(in the rows, 128 means zero)
Known rows:
k661: [129 135 135 120 127 120 128 155 131 136 124 133 125 143 136 106 129 125
 135 130 120 118 143 129 123 124 145 137 143 131 127 135 135 117 129 119
 140 134 123 127 123 120 115 136 115 119 133 113 153]
k29: [131 122 132 124 131 129 126 136 140 141 124 129 123 127 132 136 119 125
 124 117 125 125 135 117 123 136 132 121 136 130 123 117 134 121 124 136
 126 133 124 125 121 132 130 130 126 140 134 128 130]
k207: [141 123 133 115 128 121 125 148 133 130 125 132 131 141 128 122 131 126
 137 133 125 115 143 134 111 122 141 137 136 131 130 134 127 119 130 119
 122 138 120 124 133 129 118 127 119 130 136 129 143]
k288: [156 125 133 111 107 127 138 152 145 143 130 133 138 156 130 141 125 124
 137 129 116 116 148 145 110 120 145 147 136 142 135 120 124 140 133 116
  95 141 128 122 128 128 130 130 129 135 151 159 156]
k523: [128 122 135 108 129 114 117 152 131 131 124 131 129 132 118 120 146 118
 136 126 137 111 131 133 133 117 140 142 165 125 136 132 125 127 122 122
 130 131 118 131 126 124 133 135 127 111 132 130 149]
k572: [153 122 135  98 111 137 123 131 138 124 128 118 155 158 118 147 138 119
 130 135 118 120 149 158 131 107 138 150 129 148 143 127 110 154 133 108
  92 137 117 106 139 128 140 136 141 123 150 173 156]
k136: [160 127 118 144 126 136 161 155  89 142 136 150 142 130 119 110 130 135
 135 128 140 121  68 134 140 153  97 131  96 119 142 182 123 115 155 134
 102 140 164 168 134 118 133 117 153 105 132 131  53]
k776: [124 124 132 134 141 137 124 119 127 125 128 128 130 123 120 124 118 136
 128 133 127 135 123 120 123 141 126 126 113 129 121 128 128 122 127 137
 139 131 116 127 126 137 122 120 124 136 124 114 125]
k273: [129 132 129 140 141 135 131 120 119 132 125 139 138 124 116 120 127 139
 136 140 125 133 117 117 122 143 124 133 113 132 122 135 120 129 133 139
 131 138 124 131 123 137 121 113 123 124 128 116 119]
k25: [121 130 135 125 126  75 131 200 136 151 131 156  86 139 152  94 146 119
 145 105 130 107 140 112 117 116 153 135 198 112 122 136 152 100 121 110
 148 126 139 147 105 102 118 158  98 103 118  92 166]
k749: [126 125 135 137 132 145 126 112 132 138 119 130 131 119 124 133 122 128
 129 113 123 130 120 114 138 145 120 124 122 131 120 119 133 129 125 143
 135 128 120 121 109 140 138 119 135 125 117 122 130]
k296: [111 152 124 140 125 140 135 102 120 120 121 112 140 127 142 104 112 134
 120 132 127 141 126 127 151 129 120 137 115 127 124 121 113 136 133 123
 171 117 130 132 119 123 140 117 129 134 134 114 134]
k303: [118 125 136 124 139 137 119 112 126 126 120 124 137 120 112 132 136 126
 132 130 130 134 118 126 144 134 123 132 129 131 127 130 120 136 123 138
 132 124 116 123 123 131 135 121 134 118 122 119 127]
k105: [116 114 124 150 128 118 117  97 131 103 142 136 105 108 128 160 135 125
 129 124 124 149 129 117 118 116 118  99 122 123 129 113 148 141 121 132
 108 113 132 125 135 134 128 135 132 124  99 140 118]
k841: [115 143 119 130 125 119 133 119 120 122 123 113 137 128 139 112 120 134
 123 136 144 133 131 135 136 119 127 140 135 115 137 121 115 133 134 119
 146 122 136 133 136 117 137 120 128 141 133 134 130]
k738: [120 148 135 114 116 130 141 164 132 123 133 122  87 142 159 111 143 111
 110 108  96 130 132 133 138 104 136 115 131 134 127 142 161 117 129 111
 148 108 144 137 126  89 117 184 108  91 118 107 135]
k449: [110 115 119 153 121 113 119  92 129  88 149 130  98 112 140 171 135 126
 128 123 116 154 133 123 110 101 118  93 114 128 130 114 157 148 120 128
  96 102 138 116 143 127 132 146 133 119  91 147 120]
k641: [142 142 116 138 123 119 162 140  87 135 134 126 147 125 136 102 125 134
 120 124 155 122  79 145 162 137 100 136 114 104 149 166 114 126 158 124
 117 126 173 168 144 106 151 116 156 123 138 144  60]

Facts:
k162 κ e; k467 κ f; k234 κ a; k682 κ a; k74 κ a; k105 κ e
k533 κ c; k225 κ d; k482 κ a; k358 κ d; k117 κ a; k714 κ a
k749 κ e; k937 κ a; k959 κ b; k523 κ g; k604 κ b; k255 κ b
k736 κ a; k165 κ a; k550 κ e; k503 κ d; k207 κ a; k841 κ b
k54 κ a; k324 κ d; k886 κ f; k797 κ c; k37 κ a; k720 κ a
k610 κ e; k345 κ e; k657 κ e; k743 κ f; k16 κ g; k456 κ f
k110 κ a; k250 κ f; k363 κ c; k754 κ b; k964 κ e; k495 κ e
k755 κ a; k975 κ a; k45 κ f; k161 κ b; k119 κ b; k765 κ b
k311 κ g; k871 κ b; k2 κ e; k120 κ f; k771 κ g; k855 κ a
k5 κ g; k572 κ g; k315 κ a; k391 κ c; k187 κ b; k912 κ a
k25 κ c; k664 κ c; k317 κ g; k472 κ b; k713 κ g; k699 κ b
k790 κ a; k641 κ b; k288 κ c; k303 κ g; k52 κ a; k794 κ e
k608 κ c; k816 κ e; k136 κ a; k661 κ a; k283 κ d; k778 κ b
k296 κ b; k776 κ a; k565 κ g; k75 κ g; k900 κ f; k112 κ b
k899 κ d; k939 κ f; k696 κ e; k29 κ c; k987 κ d; k578 κ c
k929 κ a; k186 κ a; k449 κ e; k592 κ a; k273 κ a; k811 κ b
k496 κ f; k902 κ a; k59 κ b; k408 κ b; k738 κ d; k162 Δ k699
k162 Δ k45; k162 Δ k391; k682 Δ k186; k682 Δ k234; k74 Δ k592; k74 Δ k664
k74 Δ k776; k105 Δ k871; k533 Δ k467; k225 Δ k682; k225 Δ k811; k225 Δ k117
k225 Δ k776; k482 Δ k664; k358 Δ k234; k358 Δ k871; k714 Δ k324; k714 Δ k550
k749 Δ k74; k959 Δ k682; k959 Δ k186; k959 Δ k482; k959 Δ k5; k523 Δ k45
k523 Δ k794; k604 Δ k161; k604 Δ k778; k255 Δ k472; k255 Δ k797; k255 Δ k855
k736 Δ k699; k736 Δ k456; k165 Δ k738; k165 Δ k391; k550 Δ k225; k503 Δ k610
k207 Δ k324; k207 Δ k288; k207 Δ k523; k54 Δ k699; k324 Δ k699; k324 Δ k456
k797 Δ k449; k37 Δ k743; k37 Δ k187; k37 Δ k5; k720 Δ k592; k720 Δ k811
k720 Δ k187; k720 Δ k771; k610 Δ k2; k657 Δ k550; k16 Δ k816; k110 Δ k592
k110 Δ k755; k110 Δ k754; k110 Δ k187; k363 Δ k939; k363 Δ k641; k363 Δ k136
k754 Δ k59; k495 Δ k743; k495 Δ k456; k755 Δ k74; k755 Δ k743; k755 Δ k472
k975 Δ k790; k975 Δ k112; k975 Δ k987; k161 Δ k736; k161 Δ k119; k161 Δ k608
k765 Δ k234; k311 Δ k738; k871 Δ k315; k771 Δ k472; k5 Δ k186; k5 Δ k964
k5 Δ k120; k572 Δ k467; k572 Δ k816; k187 Δ k964; k187 Δ k120; k912 Δ k273
k25 Δ k250; k25 Δ k2; k25 Δ k391; k664 Δ k592; k713 Δ k736; k713 Δ k765
k699 Δ k720; k699 Δ k456; k699 Δ k929; k790 Δ k496; k790 Δ k317; k641 Δ k495
k288 Δ k467; k303 Δ k736; k303 Δ k120; k52 Δ k273; k794 Δ k45; k608 Δ k273
k608 Δ k550; k816 Δ k533; k816 Δ k317; k136 Δ k912; k661 Δ k29; k661 Δ k207
k661 Δ k503; k661 Δ k794; k283 Δ k52; k778 Δ k37; k778 Δ k855; k778 Δ k572
k296 Δ k749; k296 Δ k303; k776 Δ k117; k75 Δ k754; k900 Δ k482; k112 Δ k119
k696 Δ k682; k696 Δ k929; k29 Δ k472; k29 Δ k900; k29 Δ k987; k987 Δ k964
k987 Δ k959; k929 Δ k74; k929 Δ k743; k929 Δ k664; k929 Δ k105; k929 Δ k5
k449 Δ k358; k273 Δ k592; k273 Δ k225; k273 Δ k120; k273 Δ k5; k811 Δ k117
k496 Δ k959; k902 Δ k720; k902 Δ k975; k902 Δ k929; k59 Δ k482; k408 Δ k755
k738 Δ k771; k162 χ l; k467 χ j; k234 χ m; k682 χ l; k74 χ l
k105 χ l; k533 χ i; k225 χ k; k482 χ j; k358 χ i; k117 χ i
k714 χ n; k749 χ i; k937 χ i; k959 χ i; k523 χ h; k604 χ h
k255 χ j; k736 χ m; k165 χ l; k550 χ h; k503 χ i; k207 χ h
k841 χ k; k54 χ m; k324 χ k; k886 χ i; k797 χ l; k37 χ h
k720 χ k; k610 χ i; k345 χ k; k657 χ h; k743 χ h; k16 χ h
k456 χ n; k110 χ n; k250 χ m; k363 χ h; k754 χ h; k964 χ h
k495 χ h; k755 χ n; k975 χ h; k45 χ i; k161 χ h; k119 χ h
k765 χ j; k311 χ i; k871 χ h; k2 χ h; k120 χ m; k771 χ h
k855 χ i; k5 χ m; k572 χ l; k315 χ j; k391 χ h; k187 χ h
k912 χ i; k25 χ h; k664 χ m; k317 χ h; k472 χ h; k713 χ i
k699 χ i; k790 χ h; k641 χ n; k288 χ h; k303 χ k; k52 χ h
k794 χ h; k608 χ m; k816 χ k; k136 χ j; k661 χ m; k283 χ j
k778 χ h; k296 χ k; k776 χ i; k565 χ j; k75 χ j; k900 χ i
k112 χ i; k899 χ j; k939 χ k; k696 χ i; k29 χ l; k987 χ m
k578 χ h; k929 χ i; k186 χ h; k449 χ j; k592 χ l; k273 χ h
k811 χ j; k496 χ j; k902 χ j; k59 χ h; k408 χ h; k738 χ h

Rows:
No name comes twice in this set of rows, the named rows included.
[ 97  96 108 158 132  82 109  80 129  61 166 137  76  90 124 193 139 134
 131 154 148 169 129 132  84  91 117  78 119 108 134 118 158 137 112 131
  86 101 133 127 170 141 108 137 129 147  81 151  90]	k315
[113 114 119 141 138 108 119 104 129 100 143 133 110 108 121 156 127 134
 132 146 143 146 128 128  99 118 123 106 119 121 128 119 135 126 117 134
 110 120 124 125 147 140 116 125 129 145 110 132 110]	k234
[124 139 133 129 128 151 128 121 130 128 126 125 133 135 131 120 122 127
 123 128 107 131 129 127 131 130 125 123 105 142 121 131 135 127 127 127
 142 126 121 117 123 130 120 127 126 124 126 115 128]	k902
[116 132 116 123 128 114 126 116 128 116 129 110 128 117 137 126 119 127
 111 131 149 125 131 135 133 120 126 126 142 104 134 115 124 126 130 119
 143 114 133 133 144 122 132 122 131 152 128 139 123]	k472
[137 112 129 114 131 104 119 160 140 139 129 141 119 129 125 127 135 123
 141 124 144 107 138 127 111 127 147 128 162 113 128 132 132 109 122 122
 116 141 124 129 132 132 115 124 122 136 130 129 145]	k45
[115 134 135 137 127 135 120 103 121 107 130 121 125 128 125 129 143 125
 133 130 115 142 121 126 139 122 117 127 114 142 129 132 126 144 125 129
 135 118 122 124 122 122 131 144 129 105 114 117 133]	k713
[127 124 129 132 127 140 131 119 136 139 128 125 123 125 129 139 117 129
 121 117 120 134 124 118 126 143 124 116 125 136 117 115 131 122 123 144
 130 130 122 127 119 135 134 127 130 140 128 126 120]	k664
[144 122 131 137 126 135 139 138 117 138 129 143 137 122 122 130 132 125
 130 112 127 118 101 125 143 140 116 124 122 126 131 140 132 129 137 136
 112 132 143 135 121 129 142 129 144 117 121 134 102]	k495
[128 141 121 120 115 125 130 108 126 119 129 110 143 138 140 126 118 131
 121 139 137 131 139 146 130 111 130 143 125 125 142 118 109 144 139 114
 133 126 131 126 143 121 135 120 132 146 142 157 138]	k778
[124 140 129 177 141 124 129 104 105 131 129 164 142 131 110 106 142 153
 175 170 123 150 119  90 111 149 123 164 100 152 112 141  86 155 138 139
 139 147 119 142 100 145 118  92 113 102 130  86 150]	k52
[127 142 137 153 130 145 131 106 120 138 120 140 139 132 130 116 132 133
 148 124 101 134 128 102 134 144 121 141 106 151 112 124 119 149 131 134
 143 135 129 121  95 131 139 121 126 100 121 104 152]	k657
[149 129 121 147 128 136 148 138 104 140 133 147 142 129 118 114 127 136
 139 134 136 126  93 125 134 149 105 135 103 130 133 161 118 119 144 136
 115 141 144 152 131 130 129 117 140 114 129 121  85]	k912
[130 128 133 144 132 134 122 115 128 137 125 142 135 122 121 130 132 133
 144 123 119 133 125 112 130 145 124 134 126 137 120 123 126 137 128 139
 127 137 122 127 108 140 138 120 129 117 125 120 137]	k550
[103 163 141 116 102 142 142 159 114 113 130 112  94 160 176  88 153 101
 110  90  75 131 137 149 166  84 125 113 125 146 134 152 175 136 128  97
 173  89 153 123 116  71 130 206 111  50  94  99 149]	k311
[126 125 118 129 135 116 123 104 126 121 124 114 147 120 122 130 115 137
 126 144 157 131 130 131 132 128 128 141 139 107 134 113 103 130 130 124
 130 133 125 131 139 135 133  98 136 164 142 148 129]	k119

Now the same elements, written a new way:
Known rows:
k311: [ 94 133 115  90  93  84 142 135 119 126  58 107 129]
k608: [100 165 111 151 132 164 134 110 104 108  56 140 155]
k273: [121 124 116 166 119 161 138 105 116 115 122 188 132]
k811: [156 101 133 165 139 123 157 138 153 115 123 141 143]
k939: [152 165 146 139 132 141 148 127 157 159 146 184 149]
k816: [141 149 171 142 181 151  79 149 128 157 188  43  98]
k482: [ 93  73 125 110 108 127 117 133 118  97 179 150 134]
k899: [156 109 144 123 127 130 131 143 119 151 118 115 106]
k495: [208 155 111 162 147 126 138 103 142 139 152 127 118]
k720: [120 113 101 126 100 130 138  99 110 122 133 167 126]
k886: [135 166 133 112 122 126 129 128 143 153 150 142 120]
k929: [116 107 106 133 115 136 128 108 117 105 146 167 115]
k749: [190 114 105 156 142 126 141  98 145 104 168 139 119]
k661: [140 158  98  67 105 107 107  93  91 171 107 112  93]
k964: [151  81 153 160 142 135 130 148 159  91 220 124 144]
k25: [131 157  95  56 103  86 123  95  86 137  51  73 146]
k902: [101 129  85 124 105 141 121  86 109 126 108 142  85]
k743: [126 106 148 134 115 137 155 154 161 121 194 183 166]

Rows:
No name comes twice in this set of rows, the named rows included.
[ 86 137 107 150 113 121 148 121 135 129  44 155 138]	k303
[130 166 124 165 163 142 118 122 153 165  90  97  78]	k604
[ 61 105 130 146 120 144 142 149 145  90  87 151 134]	k5
[236 119 156  92 146  78 136 141 124 153 192  86 175]	k2
[198 146 126 140 142 118 118 121 140 147 169  87 132]	k345
[ 83 104 162 109 141 150 104 159 106 128 179 124 141]	k855
[ 45 175 160 105 153 169  72 152  92 128  94  53 141]	k533
[ 67 123  98  86 116 116 111 123 104  86  90  78 122]	k29
[154 159 125 173 145 140 125 115 144 153  99 115 100]	k161
[174 115 139  67 116 100 130 142 104 156 117  94 124]	k503
[138  88 148 146 124 155 145 137 106 121 151 181 177]	k117
[134 115  94 143 125 100 139 128 156  97 125 109  91]	k408

